Here are made-up things, facts about them, and rows of numbers that follow some of those facts. Name the thing behind each unnamed row.

Named rows:
dosu: [ 1.52 -0.16 -0.01  1.61  1.28  1.14 -0.45  1.91  2.24 -1.20 -0.94 -1.11
 -2.18 -1.29 -0.59  0.25  0.16  0.05  1.46  0.65  0.04  0.63  1.04  0.36
  3.29  0.78 -2.11  1.61]
goso: [-1.85  0.10  0.19 -1.47 -0.19  0.07  0.00 -0.68 -2.12 -1.12  0.30 -2.76
 -0.01  0.09 -1.01  0.61 -0.44 -0.42  0.59  1.19  0.35  1.62  0.13 -0.04
  0.77  0.38 -1.67  1.41]
putruk: [-1.26  0.89 -0.31  0.39 -0.79  0.40  0.07 -1.76 -2.69 -0.86  0.98  0.49
 -3.85 -0.29 -0.89  1.06 -0.54 -0.32  0.03  1.13  1.05 -0.41  0.24  0.27
 -1.33  1.30 -1.03 -0.13]
kagizu: [-1.79  0.41 -1.41 -0.68  0.87  0.14 -0.74  0.10 -0.70 -1.12  1.03 -1.44
 -0.98 -0.36  0.22  0.92  0.04 -0.08  0.38  0.41 -0.03  1.76  0.29 -0.85
  0.37  0.00 -1.55  0.85]
luklel: [ 1.21  0.80 -0.66 -1.06  0.23  0.10  0.08 -0.85  1.59 -1.43 -1.59 -1.60
  0.95 -0.39 -0.82  0.10 -0.68 -0.41 -0.08 -0.97 -0.03 -0.27  0.75  0.42
 -1.62 -0.40 -1.33  1.17]
raba: [ 0.30  0.49 -0.33  0.41 -0.33  0.42  0.32 -0.03  0.23 -1.22 -2.80 -0.21
  0.70 -1.03 -0.81  0.13  0.02 -0.17  1.24  1.07  0.18 -0.94  0.62  1.27
  1.90  0.45 -1.61  1.04]
baki: [ 2.15  0.36 -0.73 -1.48 -0.19  0.56 -0.05 -0.38  0.85 -1.87 -1.58 -0.97
  1.15 -0.24 -0.03 -0.11 -0.95 -0.90 -0.36  0.48 -0.58 -0.53  1.03 -0.34
 -0.15  1.97 -0.63  0.31]
besor: [ 1.43  0.29 -0.91  0.02 -0.77  0.67  0.25  0.20 -0.33 -1.65 -3.03  0.76
  1.13 -0.95  0.14 -0.11 -0.21 -0.60  0.86  2.37 -0.41 -1.30  0.91  0.53
  2.79  2.42 -0.83 -0.03]
tresir: [-1.09 -0.21 -0.45  0.70  0.89  0.34 -0.91  1.59  2.39 -0.99 -1.78  1.32
 -0.21 -1.47  0.92  0.42  0.22  0.46  0.78 -0.10 -0.65 -0.40  0.24 -0.42
  3.24 -0.77 -1.79  1.26]
falis: [ 1.86  1.23 -0.49 -0.80 -0.68  0.03 -0.09 -0.58  2.18 -1.56 -1.75 -0.70
  1.44 -0.03 -0.41 -0.10  0.22  0.53 -0.36 -1.15  0.06  0.26  0.48  0.94
 -2.91 -0.68 -1.31  0.73]
biklugam: [ 1.44  0.39 -1.07 -0.09 -0.57  0.62  0.39  0.32 -0.25 -1.65 -3.13  0.68
  1.58 -0.90  0.34  0.03 -0.18 -0.63  1.07  2.52 -0.43 -1.00  0.84  0.56
  3.14  2.33 -0.91  0.06]
guleflim: [ 1.29  0.31 -1.22 -0.15 -0.44  0.68  0.27  0.43 -0.60 -1.74 -2.96  0.61
  0.95 -0.91  0.17 -0.23 -0.27 -0.76  1.11  2.47 -0.59 -1.16  0.76  0.45
  3.38  2.50 -0.91  0.77]
skolo: [ 0.87  0.64 -0.62 -1.01  0.35  0.20 -0.17 -0.89  1.48 -1.44 -1.42 -1.30
  0.47 -0.44 -0.75  0.00 -0.71 -0.33 -0.09 -1.12 -0.06 -0.45  0.72  0.18
 -1.74 -0.25 -1.30  1.43]
suzo: [-0.51  1.15  0.77  0.23  0.00 -0.30  1.06 -1.14 -1.79 -0.96  0.65  0.40
 -4.39  0.02  0.07  1.13 -1.30 -0.27  0.45  0.66  0.69  1.37 -1.13  0.57
  1.12  0.05 -0.66  0.22]
gaflo: [-0.92  1.19 -1.76 -0.83  0.22 -0.13  0.17 -1.21 -1.34 -1.18  0.31 -1.91
 -0.34  0.07 -0.40  0.93 -0.17 -0.48  0.51  0.77  0.46  1.36  0.20  0.54
 -1.46  0.10 -1.38  0.30]
brufu: [ 2.13  0.07 -0.64 -1.39 -0.43  0.58  0.07 -0.08  1.54 -1.75 -1.63 -0.99
  2.10 -0.25  0.17  0.20 -0.68 -0.73 -0.59  0.75 -0.36 -0.17  1.15 -0.41
  0.15  1.96 -0.62 -0.66]
trefal: [ 2.06  0.97  0.37 -1.36 -0.48  0.45  0.09 -0.04  1.73 -1.63 -1.73 -1.95
  2.10 -0.37  0.86  0.53 -0.74 -0.92 -0.16  0.80 -0.26 -0.75  0.99  0.12
 -1.32  2.14 -0.80 -2.84]

Some facts about the things:
[bruve, stekal, ploko, rezir, digras, zotrak] ξ bitros
[trelenum, filor] ξ falis
[drefe, gristin, brozam, kefa, koli] ξ zotrak
[noske, zastu] ξ todu
[taguge, gradrur, plegrak] ξ nisum
[skizen, suzo] ξ vofo
[tuzus, todu, biklugam, truga] ξ skefo
[sobisek, skagum, treklun, skuze, skuli, zakam] ξ pipor
[tusta, stepen, gedren, grotra, romas] ξ brogribru
[pligaskom, drufur] ξ tibi
[pludu, sterim] ξ zutrevi
[fupa, skoplo, bobran, klubu, brirupe] ξ tresuk
[gaflo, klibrekli] ξ zovikel
[goso, ruskon, lobros, stopebul, dosu] ξ baki
[zutrevi, fluflok] ξ gistoplas
[fesam, botul, rufo, putruk] ξ brirupe
[soflu, guski, dirim, dibom, kipluk, pizikim] ξ skolo
[pliposki, datepu, kofel, ratebrol, gebro] ξ stagaplin
[toskam, tudruna, stiklen, gozor, muzu] ξ rezir
[disur, grigroklo, vofo] ξ brufu
[besor, ledun] ξ logak
[drubror, lupestak, plepludor, fetel] ξ pligaskom
[druzom, fepli] ξ nogam
[skuvem, ludror, bilun, tresir, dakur] ξ luklel
[stagaplin, fesus] ξ vaskom
[stovatu, soklo, didro, kotul, badrek] ξ dekor
[veplu, fedren, natiki, doflos, mipu, guleflim] ξ trasun
[meskom, nofas, tezosel] ξ skobrem
[vagezul, pladur, dusek, kleflun, kagizu, bupi] ξ fepli
[nisum, zabrek, toze, flediste, fastatre, dekor, kletalin] ξ trefal
[kufom, fuvir, logak, saklan, fligo] ξ dromefes
[lober, platel] ξ stekal
[tabris, zerus, napiba, floga, deko] ξ vaves
[klalas, raba] ξ gimuk
[skugrus, vaves, vamam, skilas] ξ kluplu
[doten] ξ fligo
[drenan, kludrem, fluflostil, lutril] ξ grotra
[rustil, trasun] ξ bevur
[gugrifak, gigas, zafli, tetri, gegri, fizom] ξ buzasti
[truto, kobrakle] ξ meskom
[tibris, maflim, baki, sikol] ξ gokan
[skolo, disitrel] ξ tukam
[falis, dotron, toki, pipor] ξ skadar
[lemegram] ξ bruve
[vuses] ξ rabiplar
[vidom, figre, luklel] ξ flekleplol
[sostusken] ξ sikol
[drisik] ξ gedren
[kluvos] ξ fuvir
[driso, pazi] ξ romas
[stopovul, latak] ξ besi
[bredil] ξ brufol
β brirupe <- trelenum, vagezul
β kipluk <- drefe
β rabiplar <- taguge, suzo
β kleflun <- stekal, tetri, gegri
β drisik <- sobisek, zabrek
β kluplu <- tusta, goso
β skobrem <- pligaskom, skagum, soflu, stovatu, ruskon, gugrifak, zastu, zafli, ledun, gradrur, fetel, tresir, rufo, rabiplar, dosu, fizom, kagizu, koli, latak, pazi, bupi, kobrakle
β muzu <- fupa, goso
β sterim <- fupa
β ledun <- skagum, skolo, falis, bitros, muzu
β fluflostil <- skagum, skuvem, stovatu, stiklen, trasun, gugrifak, maflim, rufo, dosu
β zerus <- gaflo
β romas <- goso, doflos, bobran, kleflun
β logak <- zutrevi
β pazi <- pliposki, sterim, flekleplol, zotrak
β fizom <- pliposki, fluflostil, rufo, vaskom
β tuzus <- treklun, veplu
β gimuk <- treklun
β platel <- brogribru, stovatu, romas, tibi, zotrak
β skuvem <- ploko, gebro
β rufo <- skuze, digras, disitrel, dosu
β truto <- skuze, zotrak, kagizu
β maflim <- stovatu, klalas, logak, sterim, putruk, kefa
β bredil <- gimuk, drenan, luklel, pazi
β dakur <- gimuk
β gedren <- nisum, tezosel
β meskom <- kufom
β brozam <- soklo, todu
β baki <- tukam, falis, bilun
β nisum <- pladur, natiki, gradrur
β skefo <- doten, kagizu
β gigas <- ruskon
β gugrifak <- stiklen
β gozor <- fluflok, badrek
β fetel <- datepu, mipu
β tresir <- datepu
β besi <- drenan
β guski <- rezir
β pludu <- fedren
β biklugam <- rustil
β digras <- trasun, kluplu, toki
β stovatu <- raba, kluplu, dibom
β trefal <- raba
β bobran <- sterim, fesus
β gebro <- grigroklo
β noske <- grigroklo, gokan, fesus
β plepludor <- skuli
β treklun <- napiba
β gaflo <- vofo, floga
β guleflim <- bitros
β vuses <- truga
β fligo <- rufo, bredil
β ploko <- lemegram
β disur <- vuses
β floga <- dromefes
β toki <- figre
β soklo <- floga
β bitros <- gegri
β didro <- gegri
β kefa <- gegri
β besor <- putruk
β pladur <- kipluk, luklel
β toskam <- kluvos
β skugrus <- kletalin
β skagum <- rabiplar
β dosu <- brozam
β fesam <- brozam
β doten <- stopovul
β toze <- pipor
β saklan <- luklel
β zafli <- pizikim
β skuze <- pizikim
β stopebul <- fesus
β brufu <- bupi
μ a <- trelenum, tuzus, tusta, fupa, fesam, treklun, ploko, besor, druzom, veplu, vagezul, kufom, lober, ruskon, datepu, raba, zastu, zerus, fluflostil, dusek, vamam, natiki, skuli, doflos, napiba, flediste, gradrur, didro, biklugam, truga, ratebrol, tresir, rufo, mipu, dirim, lemegram, klubu, vidom, fastatre, guleflim, drisik, gegri, nofas, platel, dosu, brozam, kefa, saklan, bredil, pizikim, fesus, deko
μ c <- drefe, taguge, skagum, gaflo, goso, drubror, stovatu, tabris, rustil, guski, ludror, gigas, toze, zakam, dotron, tetri, stopebul, filor, floga, klibrekli, kipluk, pazi
μ f <- noske, pliposki, kofel, gebro, gozor, toki, kletalin, latak
μ b <- skizen, pludu, soflu, botul, skuze, lupestak, pladur, doten, stiklen, fluflok, stepen, drufur, truto, lobros, zafli, kludrem, maflim, sterim, grigroklo, bilun, gristin, plepludor, skilas, disitrel, sostusken, kleflun, tezosel, fizom
μ d <- sobisek, disur, skuvem, suzo, klalas, skugrus, fedren, gugrifak, zabrek, digras, ledun, lutril, plegrak, bobran, figre, driso, bupi, muzu, kobrakle
μ g <- toskam, soklo, vuses, dibom, putruk, kluvos
μ e <- skoplo, tudruna, drenan, fetel, kotul, badrek, dakur, kagizu, koli

Which thing is each row?
No name comes twice in this set of rows, the named rows included.
[-1.17 -0.66  1.71 -0.51 -0.91  0.39  0.41  0.48 -0.48 -1.11 -3.25 -1.27
  1.82 -1.00 -1.31 -0.12 -0.29 -0.09  1.50  1.65 -0.04 -0.47  0.26  1.05
  4.57  0.40 -1.86  2.05] | doflos
[ 2.31 -0.18 -0.27  1.97  1.41  1.14  0.06  2.21  3.36 -1.27 -0.78 -1.84
 -1.44 -1.21 -0.69  0.65  0.33  0.05  1.94  0.92  0.33  1.64  0.99  0.65
  3.65  0.68 -2.19  1.10] | rufo
[-0.47  0.06 -0.22  0.42  0.72  0.53 -0.63  1.02  1.11 -1.17 -2.04  0.65
 -0.76 -1.33  0.28 -0.17 -0.04  0.17  1.00  0.20 -0.66 -0.61  0.33 -0.11
  2.97 -0.11 -1.78  2.00] | ruskon
[ 0.05  1.09 -1.18  0.77 -0.16  0.26 -0.98  1.08  0.65 -1.16  1.80 -0.24
 -1.15  0.19  0.55  1.00  1.36  1.31 -0.18  0.28  0.69  2.73  0.21 -0.12
 -2.13  0.34 -1.74 -0.27] | skagum
[ 0.26  1.07 -1.08  0.11  0.19  0.23  0.33 -0.44 -0.20 -1.36 -2.99  0.10
 -0.07 -1.03 -0.69 -0.20 -0.17 -0.30  1.53  0.71 -0.13 -1.14  0.41  1.42
  1.55  0.02 -1.60  2.37] | natiki
[ 0.78  0.96 -0.90  0.28  0.09  0.20  0.44 -0.23  0.82 -1.30 -3.04 -0.40
  0.44 -0.98 -0.56  0.02  0.01 -0.22  1.56  0.71 -0.06 -0.60  0.44  1.56
  1.43 -0.07 -1.61  1.51] | bredil
[ 1.00  1.21 -1.69 -0.77 -1.58  0.17  0.00  0.10 -1.50 -1.80  0.23 -0.05
  1.48  0.65  0.90  0.60  0.90  0.35 -0.13  2.50  0.16  2.28  0.17  0.31
 -0.84  2.44 -0.77 -1.01] | zakam
[ 0.61 -0.42  0.07  2.02  0.99  0.41  1.26 -0.24 -1.71  0.00  1.06 -1.07
 -3.80  0.75 -0.45  0.42 -0.64 -0.76 -0.47  0.31  1.37  1.82  0.01  0.59
  1.27  0.99 -1.09 -2.06] | stiklen
[ 1.49 -0.38 -2.07  0.58 -0.36  0.75  0.72  0.11 -0.67 -0.75 -4.29  0.02
  1.69 -0.61  0.45 -0.86  0.29 -0.83  0.64  1.86 -0.58 -0.84  0.82  0.73
  5.08  1.85 -0.58 -1.55] | lober
[-0.27  0.02 -1.54  1.81 -0.87  0.78 -0.13 -1.41 -2.94  0.00 -3.58  0.78
 -0.55 -0.99 -1.75 -1.07  0.67 -0.24 -0.42  0.17  0.76 -3.42  1.49  1.09
  1.10  1.05 -1.08 -1.85] | kefa
[-1.86  0.53  1.55  0.45 -0.46 -0.20  0.47 -1.47 -3.57 -0.68  1.38  1.21
 -3.19  0.28 -0.75  1.07 -1.24 -0.41 -0.91  0.51  1.51 -0.68 -0.28  0.41
 -2.46  1.01 -1.11 -0.21] | sterim
[ 2.70  0.11 -0.61 -1.28 -0.20  0.61  0.18 -0.03  1.85 -1.82 -1.55 -1.33
  1.97 -0.22  0.14  0.26 -0.83 -0.83 -0.37  0.68 -0.38  0.15  1.17 -0.32
 -0.10  1.86 -0.66 -0.51] | fligo
[-0.77  0.91  0.50  0.05  0.44 -0.40  1.11 -0.82 -2.10 -1.08  1.22  0.39
 -2.92  0.50  0.04  1.11 -1.39 -0.70  0.10  0.53  0.85  1.11 -0.81  0.63
 -1.13  0.31 -1.12  1.00] | bilun

Now the same things, written a new way:
Known rows:
gedren: [ 1.77  0.82  0.75  0.50 -0.21  0.46 -1.22  0.42 -1.01  1.11  0.04  0.80
 -1.16]
klibrekli: [ 0.36  2.68  0.53 -1.18  0.05 -2.43  1.89  1.36  1.36 -1.54  0.05  0.67
  0.43]
besor: [-0.85 -0.09 -0.93  0.80  0.76 -0.70  1.95  1.70  0.68 -0.46 -1.29 -1.56
  0.48]
lemegram: [-1.78  0.17 -0.83 -0.77  1.06 -1.71  1.95  1.78  1.31 -0.01 -1.69 -1.47
  0.20]
fastatre: [-1.17 -0.25 -1.07  0.80  0.56 -2.11  2.77 -0.21  0.79 -1.58 -1.42 -1.36
  1.00]
koli: [ 0.64  0.05  0.55 -1.53 -0.40  2.78 -1.75 -3.03 -2.23  2.77  1.40  0.77
 -0.90]
zotrak: [-0.27 -0.92  0.29 -1.11 -0.07 -0.84 -2.15  0.37  0.17  2.15  0.42  1.01
 -0.18]
fetel: [ 1.76 -0.03  0.49 -0.03 -0.80  3.88 -1.00 -3.50 -2.67  1.63  1.54  0.90
 -0.70]
toki: [ 1.28 -0.22  0.09 -0.25 -0.90  3.58 -0.03 -1.65 -1.66  0.04  0.36  0.39
 -0.83]
stopovul: [-0.48 -1.04  0.17  0.44 -0.57 -0.08 -0.97 -0.20 -0.23  0.22  0.35  0.93
 -0.12]
klalas: [-1.51 -1.72  0.26 -0.94  0.09  1.17 -2.36  0.21  0.84  1.39  0.45  0.40
  0.74]
nofas: [-1.10  0.48 -0.96  0.68  0.59 -1.70  2.40  1.25  0.70 -1.21 -1.72 -1.59
  0.23]
guski: [ 0.32  3.11  0.45 -0.96 -0.06 -1.77  1.82  1.35  1.47 -1.43  0.88  0.79
  0.41]
druzom: [-1.45  0.46 -0.93  0.79  0.58 -1.88  2.36  1.02  0.85 -1.09 -1.52 -1.44
  0.40]
sostusken: [ 0.23 -0.75  0.02  0.51 -0.20  1.32 -1.45 -0.98 -0.58 -0.08  0.76 -0.30
 -0.48]
tibi: [ 0.01 -1.39  0.22  0.25 -0.51 -0.07 -2.10  0.28 -0.25  0.64  0.59  0.75
  0.28]
tukam: [-0.51 -0.53  0.43  0.28 -0.59  0.24 -0.93 -0.50 -0.13  0.05  0.61  0.86
 -0.02]

Name these rows:
No name comes twice in this set of rows, the named rows included.
[-1.61 -1.25  0.20 -0.58  0.26  2.45 -2.14  0.35  0.74  1.86  1.00  0.54
  0.72] | skuvem
[-0.84 -1.13  0.45 -0.50 -0.23 -0.49 -3.11  0.67  0.56  1.51  0.52  0.47
  0.04] | stekal
[-1.34  0.08  0.68  0.40  0.26  2.11 -2.30 -0.94  0.37  2.57  1.71  0.80
  0.66] | ledun
[ 0.04 -1.75 -0.05 -0.28 -0.55  0.53 -0.82  0.35 -0.13  0.66  0.21  1.24
  0.11] | trasun
[-2.43  0.13  0.74 -0.98  0.70  1.53 -3.45 -0.29  0.93  3.41  1.46  0.47
  0.49] | muzu
[-0.46 -1.52  0.07  0.22 -0.66 -0.14 -1.68  0.37  0.16  0.08  0.42  0.80
  0.23] | gokan
[ 2.44 -0.25  0.32 -0.03 -0.98  2.75 -1.92 -2.04 -1.75  1.48  1.31  1.08
 -1.43] | dakur
[ 1.13  1.87  0.23 -1.80  0.01 -2.84  3.70 -0.73  0.66 -1.28  0.36  1.32
  1.36] | taguge
[ 0.05 -1.73 -0.02 -0.31 -0.27  0.99 -1.36 -0.95 -0.56 -0.12  0.11 -0.43
 -0.11] | grigroklo
[ 0.92 -1.08  0.15  0.36  0.10  2.67 -2.20 -0.21 -1.23  1.44  0.97 -0.17
 -0.24] | maflim
[-0.05 -0.10  0.66 -1.23 -0.58  2.51 -2.81 -2.24 -1.35  1.46  1.51  0.27
 -1.25] | tudruna
[ 0.75 -0.47  0.32 -0.06 -1.01  3.26 -1.76 -2.66 -1.75  0.32  1.23  0.41
 -0.75] | skoplo

